Here is a tiny trained network, its code and every weight. The questions are about switching its units off for an input and a target symbol, where a switched-off unit gives its printed mean instead of its output.

import numpy as np


def w(rows, s, z=0):
    codes = np.array(rows[::2]) - 128.0
    scale = np.full(codes.shape[1], s)
    scale[-1] = z or s
    return codes * scale


def norm(h):
    return h / np.sqrt((h * h).mean(-1, keepdims=True) + 1e-5)


def softmax(a):
    e = np.exp(a - a.max(-1, keepdims=True))
    return e / e.sum(-1, keepdims=True)


def log_softmax(a):
    a = a - a.max(-1, keepdims=True)
    return a - np.log(np.exp(a).sum(-1, keepdims=True))


def net(x, mask):
    ids = ['αβγεζηθλμξπσφψω'.index(c) for c in x.split()]
    T = len(ids)
    res = E[ids] + P[:T]
    u = 0
    for l in range(3):
        r = norm(res)
        for j in range(2):
            rows = slice(3 * j, 3 * j + 3)
            q, k, v = (r @ M[l][rows].T for M in (Q, K, V))
            z = softmax(np.where(np.tri(T) > 0, q @ k.T / 3**0.5, -1e9)) @ v
            o = O[l][rows]
            res = res + np.where(mask[u + j], z, o[:, -1]) @ o[:, :-1]
        u += 2
    return log_softmax(norm(res)[-1] @ U[:, :-1].T + U[:, -1])


Q, K, V, O = {}, {}, {}, {}
E = w([
[138,121,166,154,86],'α',
[139,151,154,91,114],'β',
[200,153,134,113,169],'γ',
[116,143,112,92,230],'ε',
[82,154,121,90,155],'ζ',
[173,130,107,46,153],'η',
[200,79,159,45,188],'θ',
[155,203,140,254,155],'λ',
[132,146,158,91,94],'μ',
[132,112,158,155,192],'ξ',
[94,96,107,58,142],'π',
[154,161,67,122,111],'σ',
[127,156,164,79,86],'φ',
[210,82,118,160,56],'ψ',
[67,203,154,153,119],'ω',
],0.029)
P = w([
[206,191,254,66,140],'0',
[178,172,223,71,136],'1',
[157,157,192,90,138],'2',
[137,144,169,111,134],'3',
[116,130,144,135,138],'4',
[95,110,123,155,148],'5',
[87,101,110,168,152],'6',
[84,94,97,189,148],'7',
],0.01)
Q[0] = w([
[35,124,127,138,174],'L0H1',
[142,185,143,198,97],'L0H1',
[118,83,126,59,1],'L0H1',
[198,47,85,128,196],'L0H2',
[153,162,87,73,130],'L0H2',
[108,190,147,204,126],'L0H2',
],0.027)
K[0] = w([
[10,151,40,150,132],'L0H1',
[122,146,160,249,126],'L0H1',
[165,128,214,23,7],'L0H1',
[159,20,25,167,187],'L0H2',
[134,166,88,88,103],'L0H2',
[110,203,153,188,130],'L0H2',
],0.022)
V[0] = w([
[156,230,222,142,162],'L0H1',
[98,216,72,105,129],'L0H1',
[207,140,114,89,157],'L0H1',
[5,111,46,192,84],'L0H2',
[205,180,33,73,19],'L0H2',
[103,215,152,193,71],'L0H2',
],0.012)
O[0] = w([
[27,244,61,228,67,239],'L0H1',
[127,103,149,114,66,126],'L0H1',
[87,141,25,171,126,167],'L0H1',
[65,217,2,91,62,7],'L0H2',
[53,28,46,37,215,136],'L0H2',
[7,86,106,66,84,128],'L0H2',
],0.009,0.013)
Q[1] = w([
[189,131,63,74,121],'L1H1',
[183,45,109,149,81],'L1H1',
[166,103,178,97,106],'L1H1',
[184,69,36,207,125],'L1H2',
[132,255,89,91,221],'L1H2',
[137,121,173,183,165],'L1H2',
],0.023)
K[1] = w([
[221,132,94,109,172],'L1H1',
[190,42,132,156,86],'L1H1',
[160,123,196,81,106],'L1H1',
[183,59,38,190,171],'L1H2',
[182,239,69,6,135],'L1H2',
[191,121,190,160,171],'L1H2',
],0.021)
V[1] = w([
[158,96,79,111,151],'L1H1',
[89,193,86,235,175],'L1H1',
[133,187,170,11,101],'L1H1',
[212,121,139,164,170],'L1H2',
[40,172,232,191,46],'L1H2',
[111,199,207,34,190],'L1H2',
],0.011)
O[1] = w([
[155,180,55,186,123,19],'L1H1',
[176,28,138,84,196,243],'L1H1',
[70,166,186,117,155,84],'L1H1',
[87,132,57,182,126,198],'L1H2',
[59,48,150,2,134,253],'L1H2',
[189,74,57,115,197,210],'L1H2',
],0.0093,0.0054)
Q[2] = w([
[252,94,128,161,82],'L2H1',
[111,113,187,191,129],'L2H1',
[59,139,123,185,91],'L2H1',
[147,119,29,83,134],'L2H2',
[158,127,176,151,142],'L2H2',
[199,116,119,63,102],'L2H2',
],0.023)
K[2] = w([
[222,137,116,243,127],'L2H1',
[89,65,215,197,130],'L2H1',
[35,77,117,139,75],'L2H1',
[205,61,78,108,83],'L2H2',
[143,253,142,121,123],'L2H2',
[217,98,85,89,197],'L2H2',
],0.017)
V[2] = w([
[198,122,54,240,189],'L2H1',
[151,73,165,148,184],'L2H1',
[254,109,79,54,122],'L2H1',
[52,98,91,198,154],'L2H2',
[134,85,160,90,233],'L2H2',
[146,58,135,207,50],'L2H2',
],0.012)
O[2] = w([
[92,136,130,28,40,135],'L2H1',
[89,171,70,128,121,255],'L2H1',
[45,81,221,109,151,65],'L2H1',
[57,126,144,162,134,201],'L2H2',
[125,149,122,124,2,236],'L2H2',
[130,34,187,135,110,150],'L2H2',
],0.0099,0.0051)
U = w([
[101,66,215,107,171,242],'α',
[106,53,70,108,179,169],'β',
[118,98,122,143,118,165],'γ',
[37,165,103,248,158,19],'ε',
[114,160,135,143,105,122],'ζ',
[140,47,116,188,26,76],'η',
[226,133,56,116,131,99],'θ',
[107,172,93,146,195,122],'λ',
[140,133,122,157,135,103],'μ',
[50,153,32,120,130,185],'ξ',
[155,195,170,54,73,241],'π',
[255,95,181,123,163,22],'σ',
[141,159,241,212,80,14],'φ',
[4,220,163,160,96,88],'ψ',
[117,132,138,152,108,1],'ω',
],0.015,0.0036)

Each question gives the input, a string of symbols that net reads in full, and the target symbol t.
The units are the heads (3 rows each of Q, K, V and O). Each row of codes is followed by its name. A weight is (code - 128) times the scale printed after its matrix; where a second scale follows, it is the last column's (O and U).
mask holds one flag per head, layer by layer. A switched-off head (its flag False) gives its mean, the last column of its rows in O, instead of its output. The means were averaged over made-up inputs and are rounded, as every weight is.
A unit's drop is (log p(t) with every unit on - log p(t) with that unit switched off) / (log p(t) with every unit on - log p(t) with every unit switched off).
The circuit of an input: a set's keep is (log p(t) with only the set's units on - log p(t) with every unit switched off) / (log p(t) with every unit on - log p(t) with every unit switched off). Starting from all 6 units, units are removed one at a time, each time the one whose removal leaves the highest keep (on an exact tie, the one counted first), for as long as the keep stays at least 0.8.
circuit, biggest first: the units of the circuit, biggest drop first
unit that matters most: the unit with the biggest drop
which heads matter: for each layer, one digit per head in row order, 1 if its drop is at least 0.15 and else 0, layers parted by /
input φ γ ε, target ε: circuit, biggest first => [L0H2; L1H1; L1H2]
input μ α γ γ λ μ, target β: circuit, biggest first => [L0H2]
input θ ω π λ ξ β π ε, target θ: circuit, biggest first => [L0H2; L0H1]
input ψ ζ ξ η ψ γ σ, target β: which heads matter => 01 / 10 / 11
input γ ψ ε ψ σ α ξ γ, target σ: circuit, biggest first => [L0H1; L0H2]
input η γ ω γ η μ, target α: which heads matter => 00 / 01 / 10
input η π α γ, target θ: which heads matter => 10 / 11 / 10
input β γ β ε, target π: circuit, biggest first => [L0H2; L2H1; L0H1]
input ξ μ β α μ, target β: which heads matter => 11 / 01 / 10
input ε θ α ψ ε β γ γ, target η: circuit, biggest first => [L2H1; L1H1; L0H2; L1H2]
input γ μ γ γ, target ψ: circuit, biggest first => [L2H1; L0H1; L0H2; L1H1]
input ψ β σ γ λ θ ε, target α: circuit, biggest first => [L1H1; L0H1]
input γ ξ μ η μ β λ γ, target α: circuit, biggest first => [L0H2; L2H2]
input λ η ψ ζ η, target θ: circuit, biggest first => [L1H2; L2H1; L0H2]
input θ σ η λ β γ, target α: circuit, biggest first => [L0H2; L2H1]
input γ η α ξ ψ π ξ ε, target θ: unit that matters most => L0H1
input π θ β η σ γ β, target β: which heads matter => 11 / 11 / 00
input λ ε θ φ ε, target ε: which heads matter => 01 / 11 / 01
input θ λ λ ε, target α: which heads matter => 01 / 10 / 11
input ε ω β ξ λ ψ γ, target β: which heads matter => 01 / 10 / 11
input α α ε, target π: which heads matter => 01 / 00 / 10
input ε λ ψ φ ψ μ, target α: which heads matter => 10 / 01 / 10
